Below are the code and all the weights of a small trained network. Each question names an input and a target symbol and asks about switching units off, where a switched-off unit gives its printed mean instead of its output.

import numpy as np


def w(rows, s, z=0):
    codes = np.array(rows[::2]) - 128.0
    scale = np.full(codes.shape[1], s)
    scale[-1] = z or s
    return codes * scale


def norm(h):
    return h / np.sqrt((h * h).mean(-1, keepdims=True) + 1e-5)


def f(y):
    return y / 2 * (1 + np.tanh(0.7978845608 * (y + 0.044715 * y**3)))


def softmax(a):
    e = np.exp(a - a.max(-1, keepdims=True))
    return e / e.sum(-1, keepdims=True)


def log_softmax(a):
    a = a - a.max(-1, keepdims=True)
    return a - np.log(np.exp(a).sum(-1, keepdims=True))


def net(x, mask):
    ids = ['βγδεζηθλμξσφω'.index(c) for c in x.split()]
    T = len(ids)
    res = E[ids] + P[:T]
    r = norm(res)
    for j in range(2):
        rows = slice(3 * j, 3 * j + 3)
        q, k, v = (r @ M[0][rows].T for M in (Q, K, V))
        z = softmax(np.where(np.tri(T) > 0, q @ k.T / 3**0.5, -1e9)) @ v
        o = O[0][rows]
        res = res + np.where(mask[j], z, o[:, -1]) @ o[:, :-1]
    y = f(norm(res) @ A[0][:, :-1].T + A[0][:, -1])
    res = res + np.where(mask[2:18], y, B[0][:, -1]) @ B[0][:, :-1]
    return log_softmax(norm(res)[-1] @ U[:, :-1].T + U[:, -1])


Q, K, V, O, A, B = {}, {}, {}, {}, {}, {}
E = w([
[84,171,90,139,35,105,92,102,173,97,100],'β',
[133,195,180,81,197,148,161,114,106,135,66],'γ',
[89,144,125,145,125,182,148,182,95,92,95],'δ',
[210,159,23,113,123,136,97,72,169,114,84],'ε',
[110,111,202,154,59,71,161,103,84,135,162],'ζ',
[152,124,94,176,203,202,127,137,60,138,65],'η',
[180,110,97,79,90,160,78,254,193,116,185],'θ',
[77,112,128,131,189,121,114,112,167,198,92],'λ',
[71,109,105,164,109,188,143,126,75,203,114],'μ',
[115,97,127,91,204,175,124,201,131,190,137],'ξ',
[115,119,69,132,142,200,171,163,167,218,133],'σ',
[98,88,181,87,122,120,11,126,100,96,110],'φ',
[171,114,175,162,105,76,198,156,190,130,193],'ω',
],0.0021)
P = w([
[101,106,124,140,135,134,151,139,136,130,114],'0',
[116,111,49,133,139,204,118,209,94,248,1],'1',
[134,208,129,143,131,91,101,126,121,131,160],'2',
[164,118,183,117,92,157,112,112,126,124,120],'3',
[119,143,79,65,152,118,143,154,93,118,141],'4',
[130,214,128,134,137,85,91,128,114,133,171],'5',
],0.0052)
Q[0] = w([
[117,250,109,221,102,76,42,173,124,240,129],'h1',
[96,136,28,49,139,74,146,159,99,82,160],'h1',
[147,45,106,122,99,151,174,150,145,124,60],'h1',
[90,20,94,43,111,108,208,117,151,72,124],'h2',
[137,94,133,109,81,144,124,141,137,175,63],'h2',
[144,78,182,89,99,212,162,100,154,123,109],'h2',
],0.02)
K[0] = w([
[51,6,106,206,120,111,142,157,161,117,130],'h1',
[96,227,88,173,177,64,84,161,104,137,142],'h1',
[123,164,211,93,146,125,161,113,111,104,127],'h1',
[184,185,131,168,92,37,62,114,141,138,179],'h2',
[126,87,141,133,118,130,137,92,160,90,146],'h2',
[204,82,162,68,54,149,127,117,109,95,135],'h2',
],0.019)
V[0] = w([
[69,161,169,164,74,142,152,83,67,101,88],'h1',
[99,138,44,141,48,136,88,77,150,178,114],'h1',
[62,81,163,98,136,117,4,150,105,123,126],'h1',
[140,146,174,143,205,105,179,41,81,150,71],'h2',
[103,171,69,133,100,111,118,61,196,68,62],'h2',
[77,115,204,138,99,98,165,144,187,142,155],'h2',
],0.011)
O[0] = w([
[111,115,157,90,95,28,122,225,35,120,90,226],'h1',
[180,35,167,89,137,119,133,116,107,255,186,112],'h1',
[30,175,31,52,25,148,89,41,12,207,52,255],'h1',
[106,127,134,48,155,60,143,31,220,183,74,120],'h2',
[126,141,46,227,114,76,53,77,153,129,94,77],'h2',
[177,162,171,75,183,99,90,87,98,132,197,154],'h2',
],0.0037,0.0075)
A[0] = w([
[191,110,179,136,117,139,134,119,134,99,127,125],'n1',
[144,192,151,168,119,152,82,134,113,95,174,107],'n2',
[144,199,128,178,138,91,61,113,105,145,144,49],'n3',
[89,61,123,156,123,123,145,177,119,89,75,30],'n4',
[116,8,155,122,114,159,167,149,141,149,104,85],'n5',
[129,165,134,103,138,176,139,153,135,144,107,59],'n6',
[163,140,140,113,138,104,144,136,106,160,111,65],'n7',
[119,57,139,128,133,207,126,120,106,111,116,119],'n8',
[134,111,114,185,101,164,105,129,163,75,108,108],'n9',
[126,129,103,169,138,81,100,159,99,122,119,41],'n10',
[144,80,140,105,127,145,116,61,140,152,102,59],'n11',
[157,173,165,128,97,155,95,97,117,151,173,79],'n12',
[144,35,143,140,122,180,143,109,160,127,130,20],'n13',
[124,114,123,201,77,170,111,61,164,135,113,4],'n14',
[85,37,119,154,109,176,169,119,159,123,66,54],'n15',
[116,130,150,118,141,119,132,115,175,96,78,75],'n16',
],0.012,0.0038)
B[0] = w([
[139,201,73,41,107,206,81,149,134,164,108,178],'n1',
[165,16,96,153,110,140,78,96,128,190,115,235],'n2',
[132,176,76,114,104,107,232,132,192,147,238,191],'n3',
[176,240,187,138,85,146,82,108,90,41,49,246],'n4',
[113,103,141,217,129,196,194,34,90,161,95,207],'n5',
[137,142,109,139,117,52,142,63,155,93,167,199],'n6',
[92,78,155,133,128,145,124,151,108,57,154,251],'n7',
[105,185,158,111,87,109,164,188,185,76,141,197],'n8',
[20,122,131,169,69,163,105,146,86,37,222,151],'n9',
[176,118,171,177,108,94,130,133,171,197,130,248],'n10',
[99,87,193,108,55,149,67,114,210,110,84,158],'n11',
[149,146,117,159,172,112,145,135,99,33,66,197],'n12',
[48,233,191,77,191,99,164,192,153,157,106,165],'n13',
[60,138,145,193,255,39,26,117,146,234,102,151],'n14',
[217,100,57,67,216,47,48,26,74,95,240,169],'n15',
[117,60,46,165,158,118,179,203,145,133,72,166],'n16',
],0.0099,0.0022)
U = w([
[186,93,109,169,68,40,168,147,159,229,202,248],'β',
[108,77,48,133,181,84,198,205,166,85,39,157],'γ',
[208,204,211,193,81,88,79,177,122,100,55,101],'δ',
[41,154,126,212,217,72,31,83,143,149,156,201],'ε',
[107,78,193,43,194,64,121,192,52,82,201,146],'ζ',
[218,100,60,170,177,123,119,3,86,51,108,97],'η',
[90,101,95,194,74,220,109,207,138,38,205,93],'θ',
[103,35,193,80,81,127,65,74,238,125,88,121],'λ',
[112,21,192,219,123,188,197,71,44,160,106,87],'μ',
[128,204,103,79,113,76,209,69,211,28,202,27],'ξ',
[75,208,201,112,183,215,200,161,180,202,129,76],'σ',
[62,185,18,90,78,131,122,107,46,197,101,159],'φ',
[239,116,74,68,188,210,36,157,145,167,149,130],'ω',
],0.0062,0.0014)

Each question gives the input, a string of symbols that net reads in full, and the target symbol t.
The units are the heads (3 rows each of Q, K, V and O) and the neurons (one row each of A and B). Each row of codes is followed by its name. A weight is (code - 128) times the scale printed after its matrix; where a second scale follows, it is the last column's (O, A, B and U).
mask holds one flag per unit, heads first, then neurons. A switched-off unit (its flag False) gives its mean, the last column of its rows in O or B, instead of its output. The means were averaged over made-up inputs and are rounded, as every weight is.
A unit's drop is (log p(t) with every unit on - log p(t) with that unit switched off) / (log p(t) with every unit on - log p(t) with every unit switched off).
The circuit of an input: a set's keep is (log p(t) with only the set's units on - log p(t) with every unit switched off) / (log p(t) with every unit on - log p(t) with every unit switched off). Starting from the 12 units with the biggest drops (on a tie, the unit counted first), units are removed one at a time, each time the one whose removal leaves the highest keep (on an exact tie, the one counted first), for as long as the keep stays at least 0.8.
units of the circuit, in order: the units of the circuit, biggest drop first
most important unit: the unit with the biggest drop
top k neurons: the k neurons with the biggest drops, biggest first
heads that matter: for each layer, one digit per head in row order, 1 if its drop is at least 0.15 and else 0, layers parted by /
input δ φ γ λ δ, target γ: most important unit : h2
input η φ φ, target γ: units of the circuit, in order : (h2; n16; h1)
input φ δ γ μ, target μ: heads that matter : 10
input ω σ φ, target θ: units of the circuit, in order : (h1; n9)
input γ δ δ, target λ: units of the circuit, in order : (h2; n11)
input ζ φ η, target δ: units of the circuit, in order : (h1; n4)
input θ σ δ, target ε: heads that matter : 10
input δ δ ε φ φ σ, target β: units of the circuit, in order : (h1; n3; n2)
input δ γ λ β δ, target λ: units of the circuit, in order : (h2; h1; n11)
input σ σ δ δ θ ε, target ω: units of the circuit, in order : (h1; n1)
input μ ζ θ λ, target λ: heads that matter : 01
input ζ σ δ φ ζ ε, target δ: units of the circuit, in order : (h2; h1; n4)
input δ φ ξ φ δ, target ξ: units of the circuit, in order : (h1; n6)
input η φ σ ξ φ, target σ: units of the circuit, in order : (h1; n13)
input δ σ φ, target β: units of the circuit, in order : (n3; h1; n2)
input δ ξ η δ γ η, target β: heads that matter : 00
input ζ θ φ ξ β φ, target δ: units of the circuit, in order : (h2; n4; h1)
input σ ω δ ζ λ φ, target ω: top 2 neurons : (n1; n2)
input β ζ θ ξ σ, target θ: units of the circuit, in order : (h2)
input λ ζ ω σ β λ, target ξ: most important unit : n3
input γ φ δ δ γ φ, target λ: heads that matter : 01
input θ φ ζ, target ε: heads that matter : 10
input λ δ φ, target ξ: heads that matter : 01
input ζ φ γ δ ξ μ, target δ: heads that matter : 11
input φ ε θ ε δ, target θ: heads that matter : 11
input γ γ β σ φ, target β: heads that matter : 01
